Here is a tiny trained network, its code and every weight. The questions are about switching its units off for an input and a target symbol, where a switched-off unit gives its printed mean instead of its output.

import numpy as np


def w(rows, s, z=0):
    codes = np.array(rows[::2]) - 128.0
    scale = np.full(codes.shape[1], s)
    scale[-1] = z or s
    return codes * scale


def f(y):
    return np.maximum(y, 0)


def softmax(a):
    e = np.exp(a - a.max(-1, keepdims=True))
    return e / e.sum(-1, keepdims=True)


def log_softmax(a):
    a = a - a.max(-1, keepdims=True)
    return a - np.log(np.exp(a).sum(-1, keepdims=True))


def net(x, mask):
    ids = ['ΓΞΣΩβδζτ'.index(c) for c in x.split()]
    T = len(ids)
    res = E[ids] + P[:T]
    u = 0
    for l in range(3):
        q, k, v = (res @ M[l].T for M in (Q, K, V))
        z = softmax(np.where(np.tri(T) > 0, q @ k.T / 2**0.5, -1e9)) @ v
        res = res + np.where(mask[u], z, O[l][:, -1]) @ O[l][:, :-1]
        u += 1
        y = f(res @ A[l][:, :-1].T + A[l][:, -1])
        res = res + np.where(mask[u : u + 12], y, B[l][:, -1]) @ B[l][:, :-1]
        u += 12
    return log_softmax(res[-1] @ U[:, :-1].T + U[:, -1])


Q, K, V, O, A, B = {}, {}, {}, {}, {}, {}
E = w([
[141,172,94,87,60],'Γ',
[11,106,106,92,207],'Ξ',
[101,99,163,104,188],'Σ',
[120,156,143,162,196],'Ω',
[126,195,104,184,232],'β',
[138,39,23,43,177],'δ',
[133,81,206,126,102],'ζ',
[148,92,252,233,69],'τ',
],0.015)
P = w([
[111,149,194,9,178],'0',
[177,177,171,152,154],'1',
[166,167,164,158,140],'2',
[176,102,164,155,87],'3',
[151,137,142,150,124],'4',
[138,136,133,144,125],'5',
[138,111,137,147,97],'6',
[118,137,123,145,125],'7',
[115,128,127,153,109],'8',
[96,107,126,149,101],'9',
[107,170,99,193,146],'10',
[84,98,118,157,99],'11',
[116,95,92,238,76],'12',
],0.013)
Q[0] = w([
[181,163,202,76,196],'L0H0',
[42,255,211,106,33],'L0H0',
],0.008)
K[0] = w([
[178,90,242,3,134],'L0H0',
[101,200,106,21,39],'L0H0',
],0.0045)
V[0] = w([
[121,187,208,3,98],'L0H0',
[85,210,78,138,36],'L0H0',
],0.0057)
O[0] = w([
[140,47,120,112,131,253],'L0H0',
[162,253,59,76,54,64],'L0H0',
],0.012,0.0025)
A[0] = w([
[25,88,101,137,122,106],'L0N0',
[135,78,173,204,170,136],'L0N1',
[86,129,92,176,92,160],'L0N2',
[170,107,247,127,159,169],'L0N3',
[86,211,161,83,184,102],'L0N4',
[101,102,142,149,152,102],'L0N5',
[128,139,113,94,165,91],'L0N6',
[110,96,145,130,159,127],'L0N7',
[108,100,159,73,90,82],'L0N8',
[68,138,87,113,151,60],'L0N9',
[99,109,131,234,117,210],'L0N10',
[129,134,56,139,158,3],'L0N11',
],0.011,0.0021)
B[0] = w([
[141,189,100,223,157,184],'L0N0',
[93,120,82,36,101,255],'L0N1',
[172,213,147,51,166,165],'L0N2',
[77,177,136,152,64,229],'L0N3',
[71,253,154,130,157,155],'L0N4',
[159,200,137,122,86,187],'L0N5',
[176,151,112,86,193,150],'L0N6',
[238,184,139,77,71,194],'L0N7',
[88,177,110,65,175,160],'L0N8',
[132,84,86,155,169,156],'L0N9',
[56,101,162,27,188,213],'L0N10',
[126,75,140,148,135,154],'L0N11',
],0.0061,0.0085)
Q[1] = w([
[171,111,228,182,106],'L1H0',
[70,205,99,1,141],'L1H0',
],0.0069)
K[1] = w([
[110,175,197,151,141],'L1H0',
[123,255,133,186,28],'L1H0',
],0.0077)
V[1] = w([
[202,42,167,107,181],'L1H0',
[53,246,255,18,160],'L1H0',
],0.0063)
O[1] = w([
[59,119,70,136,172,108],'L1H0',
[143,117,125,171,252,246],'L1H0',
],0.012,0.011)
A[1] = w([
[58,107,39,102,171,111],'L1N0',
[160,192,124,111,4,49],'L1N1',
[85,210,185,109,167,63],'L1N2',
[254,124,40,32,179,213],'L1N3',
[93,153,247,187,123,32],'L1N4',
[51,162,172,152,121,103],'L1N5',
[233,99,142,128,159,2],'L1N6',
[61,156,140,130,169,93],'L1N7',
[52,45,89,165,180,21],'L1N8',
[114,126,108,105,179,148],'L1N9',
[26,238,199,123,169,164],'L1N10',
[239,89,83,26,179,199],'L1N11',
],0.0081,0.0038)
B[1] = w([
[216,70,100,88,156,196],'L1N0',
[55,54,94,11,180,149],'L1N1',
[129,140,36,84,110,201],'L1N2',
[138,83,126,172,57,254],'L1N3',
[169,129,179,166,138,150],'L1N4',
[166,45,186,127,189,147],'L1N5',
[135,68,117,50,254,148],'L1N6',
[96,121,120,131,103,190],'L1N7',
[134,132,109,58,55,179],'L1N8',
[105,116,155,139,148,209],'L1N9',
[113,149,114,130,110,241],'L1N10',
[108,112,165,175,49,238],'L1N11',
],0.0085,0.012)
Q[2] = w([
[196,255,172,105,163],'L2H0',
[70,117,137,117,160],'L2H0',
],0.0064)
K[2] = w([
[5,123,142,194,153],'L2H0',
[85,237,8,18,17],'L2H0',
],0.0028)
V[2] = w([
[251,95,53,90,153],'L2H0',
[116,99,254,201,80],'L2H0',
],0.0062)
O[2] = w([
[153,249,209,85,99,254],'L2H0',
[224,145,144,62,143,89],'L2H0',
],0.016,0.0076)
A[2] = w([
[152,158,40,120,33,44],'L2N0',
[239,126,141,149,60,129],'L2N1',
[129,254,146,145,159,252],'L2N2',
[136,178,91,191,251,81],'L2N3',
[105,77,69,56,86,189],'L2N4',
[68,145,158,86,171,53],'L2N5',
[88,97,143,28,81,178],'L2N6',
[96,78,164,97,175,128],'L2N7',
[8,164,124,121,99,172],'L2N8',
[109,39,152,60,93,195],'L2N9',
[147,201,104,36,173,161],'L2N10',
[121,35,100,193,71,96],'L2N11',
],0.0093,0.0036)
B[2] = w([
[87,162,48,43,168,190],'L2N0',
[54,132,134,116,64,230],'L2N1',
[149,65,149,194,114,255],'L2N2',
[85,113,216,101,111,191],'L2N3',
[171,160,146,191,185,179],'L2N4',
[141,239,151,87,94,190],'L2N5',
[110,149,64,187,212,224],'L2N6',
[101,115,25,92,153,164],'L2N7',
[175,160,156,141,74,213],'L2N8',
[159,100,123,204,150,200],'L2N9',
[177,72,134,124,187,218],'L2N10',
[170,118,254,75,74,139],'L2N11',
],0.008,0.011)
U = w([
[156,29,161,254,116,209],'Γ',
[59,131,141,112,60,171],'Ξ',
[90,189,74,122,156,189],'Σ',
[53,99,151,130,143,121],'Ω',
[51,117,160,173,142,79],'β',
[159,172,169,123,155,2],'δ',
[83,72,118,183,168,116],'ζ',
[75,69,152,93,149,101],'τ',
],0.0098,0.0055)

Each question gives the input, a string of symbols that net reads in full, and the target symbol t.
The units are the heads (2 rows each of Q, K, V and O) and the neurons (one row each of A and B). Each row of codes is followed by its name. A weight is (code - 128) times the scale printed after its matrix; where a second scale follows, it is the last column's (O, A, B and U).
mask holds one flag per unit, layer by layer, with each layer's heads first. A switched-off unit (its flag False) gives its mean, the last column of its rows in O or B, instead of its output. The means were averaged over made-up inputs and are rounded, as every weight is.
A unit's drop is (log p(t) with every unit on - log p(t) with that unit switched off) / (log p(t) with every unit on - log p(t) with every unit switched off).
The circuit of an input: a set's keep is (log p(t) with only the set's units on - log p(t) with every unit switched off) / (log p(t) with every unit on - log p(t) with every unit switched off). Starting from the 12 units with the biggest drops (on a tie, the unit counted first), units are removed one at a time, each time the one whose removal leaves the highest keep (on an exact tie, the one counted first), for as long as the keep stays at least 0.8.
units of the circuit, in order: the units of the circuit, biggest drop first
most important unit: the unit with the biggest drop
top k neurons: the k neurons with the biggest drops, biggest first
top k neurons in layer l: the k neurons of layer l with the biggest drops, biggest first
input τ β Γ τ Γ Γ Γ ζ Γ Γ Ω, target Γ: top 2 neurons -> L2N2, L2N0
input β τ τ ζ, target τ: top 2 neurons in layer 0 -> L0N3, L0N10
input τ Γ Γ Γ Γ Γ Σ Γ τ δ δ Ξ, target Γ: top 2 neurons -> L2N2, L0N0
input Γ Γ Σ, target Γ: units of the circuit, in order -> L2N0, L0N10
input Γ ζ Γ, target Ξ: units of the circuit, in order -> L0H0, L2N1, L1H0
input ζ Γ Ω β Γ Γ Γ Γ Σ, target Γ: units of the circuit, in order -> L2N0, L1H0
input Ω Ξ Ω Γ, target Γ: top 2 neurons in layer 2 -> L2N0, L2N5
input Σ Ξ Γ Ω Γ τ Γ, target Σ: units of the circuit, in order -> L0H0, L2N0
input Σ Ξ Γ β δ, target Γ: top neuron in layer 0 -> L0N3
input ζ τ β, target ζ: units of the circuit, in order -> L0H0, L1H0
input β Ξ Ξ Γ Ξ, target Ξ: top 4 neurons in layer 2 -> L2N6, L2N9, L2N8, L2N4
input δ δ Ξ, target δ: top 2 neurons -> L1N0, L2N5
input Ω β Ω τ β ζ δ β Σ Ω Ξ Σ τ, target Ξ: units of the circuit, in order -> L0N10, L0N1
input Ξ Ω δ ζ ζ δ δ Γ β δ δ ζ Ω, target δ: top 3 neurons in layer 1 -> L1N0, L1N3, L1N8
input Ω δ β δ Γ τ Γ Γ Γ ζ β, target Γ: most important unit -> L2N2
input ζ δ Γ β δ Ξ β β Ξ Σ ζ, target Ξ: top 3 neurons -> L0N10, L1N0, L2N6
input Ω δ δ Ξ Ξ Γ, target Γ: top 3 neurons in layer 1 -> L1N2, L1N8, L1N0
input Ξ τ β Γ Ω Σ ζ δ Ω δ, target Ξ: top 4 neurons in layer 2 -> L2N1, L2N0, L2N11, L2N2
input ζ Γ Γ Γ Γ Γ Γ Ω, target Γ: units of the circuit, in order -> L2N0, L2N2
input τ τ β, target τ: top 3 neurons -> L0N3, L2N3, L0N10
input Σ β Σ, target Σ: top 2 neurons in layer 1 -> L1N8, L1N11
input ζ δ Γ δ τ Γ Ω δ δ Γ Ω, target δ: top 2 neurons in layer 2 -> L2N5, L2N1
input Γ δ δ δ δ Σ Γ τ β, target δ: most important unit -> L0N10
input Γ τ δ δ, target Ξ: units of the circuit, in order -> L2H0, L2N1, L0N10, L1N3
input τ ζ ζ Ω, target ζ: top 4 neurons in layer 0 -> L0N1, L0N10, L0N0, L0N4
input δ δ δ Γ δ β ζ, target δ: top 3 neurons in layer 2 -> L2N5, L2N1, L2N8
input β Γ Ξ Γ β Ω Γ, target Σ: top 4 neurons -> L1N1, L0N10, L2N0, L2N2
input Γ Γ Γ ζ β ζ β β β Ω δ, target Γ: units of the circuit, in order -> L1N11, L1N0
input δ τ Ω δ Γ ζ, target δ: most important unit -> L1H0
input β τ β, target β: top 4 neurons -> L1N2, L2N3, L0N4, L1N10
